[117 130 124 138 103] 103, 117
[101 108 156 128 146] 146, 101
[128 102 113 105 149 108] 108, 128
[156 113 150 143 155 121] 121, 156
[119 107 106 109] 109, 119
[153 126 122 127 124 129 127] 127, 153
[115 106 110 137 134] 134, 115
---
[146 101 125 111] out 146
[ 99 153 105 124] out 99
[116 139  99 133] out 116
[133 123 105 139] out 133
[124 136 142 102] out 124
[150 117 154 146] out 150
[145 107 103 137] out 145
[153 125 100 138] out 153
---
[[131 141 113 110 151]
 [136 111 117 112  99]]: 131

[[127  99 120 133 143 123]
 [131 122 149 119 126 129]
 [133 151 147 130 122 128]]: 131

[[127 130 127 127 129 130 129]
 [129 130 128 128 131 129 128]
 [134 150 122 121 154 143 123]]: 129

[[146 140 119 117 100 124 134]
 [123 120 118 127 115 142 139]]: 146

[[115 130 118 151 127]
 [146 126 142 120 121]
 [137 121 142 118 112]]: 146

[[119 122 133 144 125 110]
 [113 106 128 102 111 131]
 [128 115 122 128 122 140]]: 113

[[141 118 109 140 139]
 [107 132 138 154 143]]: 141

[[121 114 141 134 129]
 [129 103 153 133 138]]: 121

[[114 119 111 107 124]
 [112 118 104 105 130]]: 114
---
array([[125, 104, 119, 109, 139, 128, 119, 144, 156, 143, 141, 109, 142],
       [142, 119, 123, 122, 117, 134, 111, 126, 122, 141, 101, 111, 150],
       [145, 151, 109, 109, 112, 146, 112, 112, 121, 123, 117, 130, 111],
       [118, 147, 144, 130, 119, 116, 138, 118, 105, 123, 126, 113, 109],
       [138, 123, 110, 128, 101, 132, 106, 105, 145, 124, 120, 108, 104],
       [133, 118, 112, 156, 126, 153, 127, 128, 109, 148, 106, 118, 111]]) Out: 150

array([[126, 125, 126, 115, 151, 124, 142],
       [129, 143, 104, 142, 135, 103, 109],
       [103, 109, 126, 134, 131, 137, 148],
       [115, 119, 123, 144, 135, 133, 111],
       [145, 131, 151, 129, 104, 102, 148]]) Out: 109

array([[113, 116, 123, 141, 144, 104, 112],
       [116, 136, 145, 152, 121, 148, 114],
       [108, 119, 116, 139, 139, 118, 113],
       [113, 145, 140, 140, 151, 110, 120],
       [146, 121, 121, 149, 108, 143, 144],
       [125, 105, 118, 119, 121, 139, 116],
       [152, 146, 123, 147, 150, 110, 147],
       [150, 117, 150, 146, 105, 103, 148],
       [151, 147, 102, 109, 116, 147, 144],
       [153, 135, 113, 135, 128, 124, 136]]) Out: 114

array([[136, 144, 121, 142, 121, 133, 148, 137, 140, 123, 123, 139, 116,
        139, 134],
       [130, 110, 144, 117, 144, 121, 112, 114, 122, 139, 132, 120, 142,
        119, 114],
       [135, 145, 120, 142, 121, 135, 148, 140, 139, 123, 125, 139, 118,
        139, 137],
       [111, 136, 123, 125, 122, 142, 121, 146, 119, 126, 143, 127, 141,
        128, 155],
       [143, 140, 124, 143, 125, 128, 150, 130, 144, 125, 118, 139, 113,
        140, 124],
       [130, 112, 142, 118, 142, 121, 113, 114, 123, 138, 131, 121, 139,
        120, 115],
       [132, 111, 143, 119, 143, 120, 114, 113, 124, 139, 130, 121, 139,
        120, 113],
       [127, 112, 142, 117, 141, 123, 111, 116, 121, 137, 133, 120, 141,
        119, 118],
       [135, 145, 120, 142, 121, 134, 148, 139, 140, 123, 124, 139, 117,
        140, 137]]) Out: 114

array([[141, 132, 117, 136, 158, 147, 133, 133, 128],
       [128, 128, 128, 128, 128, 128, 128, 128, 128],
       [118, 123, 128, 138, 116, 129, 126, 134, 142],
       [141, 131, 138, 119, 131, 115, 116, 122, 123],
       [143, 117, 130, 142, 113, 131, 141, 121, 140],
       [131, 126, 126, 129, 129, 131, 130, 127, 125],
       [135, 123, 123, 129, 132, 136, 132, 127, 121],
       [122, 128, 129, 127, 128, 126, 118, 132, 130],
       [122, 125, 128, 134, 122, 128, 127, 131, 136],
       [146, 126, 138, 120, 131, 116, 106, 123, 121]]) Out: 128

array([[148, 126, 134, 135, 130, 123, 145],
       [127, 115, 109, 135, 116, 108, 129],
       [139, 113, 107, 130, 136, 139, 123],
       [121, 114, 125, 116, 112, 133, 112],
       [155, 117, 131, 137, 125, 127, 132]]) Out: 129

array([[132, 109, 107, 138, 145, 132, 103],
       [142, 122, 119, 101, 112, 100, 126],
       [143, 113, 123, 155, 114, 121, 123],
       [146, 114, 110, 116, 119, 139, 103],
       [148, 132, 102, 115, 111, 118, 118],
       [132, 152, 123, 141, 105, 135, 152],
       [148, 149, 131, 129, 134, 122, 142],
       [146, 138, 100, 141, 107, 120, 130],
       [128, 151, 103, 125, 139, 139, 124],
       [150, 149, 152, 104, 122, 124, 155],
       [131, 136, 141, 112, 148, 109, 113],
       [135, 142, 106, 114, 119, 152, 126]]) Out: 126

array([[110, 103, 138, 129, 126, 124, 135, 117, 133, 116],
       [102, 127, 121, 104, 152, 106, 127, 131, 101, 132],
       [132, 148, 154, 154, 100, 109, 110, 117, 120, 127],
       [142, 103, 141, 133, 106, 117, 118, 150, 140, 102],
       [122, 137, 148, 103, 112, 143, 155, 138, 107, 147],
       [154, 101, 151, 132, 142, 125, 118, 150, 109, 125],
       [138, 104, 149, 103, 103, 152, 123, 141, 141, 132]]) Out: 132
---
132,126,125,127
145,112,106,136
119,124,131,129
-> 131

116,122,108,147,135,106 -> 135

114,137,133,128,132,114
156,110,119,127,122,156
-> 122

154,110,141,113,134,138,128 -> 138

153,109,119,115,151,151,152 -> 151

148,101,151,125 -> 151

141,137,141,154,135 -> 154

104,145,143,134 -> 143

122,153,135,134,131 -> 134
---
126,125,133,146,145,111
116,125,128,148,141,110
120,125,135,149,138,111
gives 146

133,130,113,154,124
134,134,114,156,104
138,141,141,149,144
gives 113

137,138,126,122,135,147,146
127,135,128,105,139,141,142
129,145,122,119,117,141,132
gives 135

129,121,143,125,111,110,101
124,122,144,118,124,109,112
123,121,142,120,114,117,107
gives 111

140,111,133,114,152,121
127,128,119,124,126,141
131,117,143,124,134,119
gives 114

124,113,155,122,155,141
98,121,141,122,135,135
128,123,132,134,146,139
gives 122

140,125,143,134
146,124,143,130
101,132,132,136
gives 125

122,117,121,119,108
117,129,136,121,138
124,150,134,116,133
gives 121

133,130,126,130,127,125
144,133,119,147,122,113
134,129,123,150,121,114
gives 130

115,101,137,123,143,126
127,128,152,105,148,108
113,152,112,141,138,151
gives 123
---
Input:
[[138 121 104 111 131 135]
 [133 123 125 135 124 129]]
Output: 138, 129

Input: [127 111 118 132 155 124 116]
Output: 127, 116

Input: [139 150 119 129]
Output: 139, 129

Input:
[[120 106 133 117 135 131]
 [134 145 129 123 113 118]
 [133 132 117 134 119 138]]
Output: 120, 138

Input: [154 102 124 111 136]
Output: 154, 136

Input:
[[115 114 153 152 132 121 106]
 [138 124 126 129 126 124 121]]
Output: 115, 121

Input: [116 108 104 151 112 109]
Output: 116, 109

Input: [127 107 124 147 131]
Output: 127, 131

Input:
[[140 141 109 116]
 [115 126 119 130]
 [151 130 124 125]]
Output: 140, 125
---
[[124 130 121 105 114 130]
 [135 124 119 134 129 130]
 [120 120 121 129 140 125]]: 119

[[113 115 122 122 130 113 129]
 [113 113 135 100 138 100 131]]: 122

[[147 141 120 121 132 133 115]
 [128 129 114 127 113 130 105]
 [127 125 139 130 131 128 140]]: 114

[[126 151 158 137 135]
 [122 112 117 127 128]
 [118 152 141 126 153]]: 117

[[154 131 137 126]
 [150 131 134 132]]: 137

[[131 119 120 125 118 112 142]
 [128 120 120 130 115 122 145]
 [130 121 128 127 126 120 152]]: 120

[[136 143 156 117 133 129 116]
 [128 105 132 135 145 141 123]
 [131 145 109 128 103 116 143]]: 132
---
143,136,126,149 Out: 149, 126

155,132,118,125,136,131 Out: 155, 118

142,154,114,131,112,143,124 Out: 154, 112

115,119,146,103,127
136,121,138,115,124
121,99,148,108,112
Out: 148, 99

140,116,115,104,148,128,137
128,109,130,112,146,117,123
119,100,103,139,118,121,143
Out: 148, 100

125,107,150,124,115,144,144 Out: 150, 107
---
[[127 102 124 125 115]
 [110 127 125 120 142]
 [144  98 150 101 124]] value 127

[[112 132 139 110 131  99]
 [132 117 134 135 129 114]
 [142 110 133 125 122 116]] value 112

[[144 151 138 142 121 144]
 [118 136 122 138 109 137]
 [107 123 135 148 137 138]] value 144

[[139 123 138 120 145 107]
 [129 127 127 131 131 142]
 [114 111 135 119 136 100]] value 139

[[142 146 142 130 106 140 116]
 [122 133 114 131 134 119 107]
 [115 129 130 114 147 123 150]] value 142

[[131 135 149 139 108]
 [135 135 141 134 118]
 [131 132 143 145 115]] value 131
---
[[125 125 129 136 130 123]
 [133 129 118 124 134 133]
 [124 127 151 134 125 129]] -> 118

[131 106 135 128] -> 106

[110 127 132 133 134 151 116] -> 110

[108 155 114 132] -> 108

[156 141 143 138 120] -> 120

[123 119 146  99] -> 99
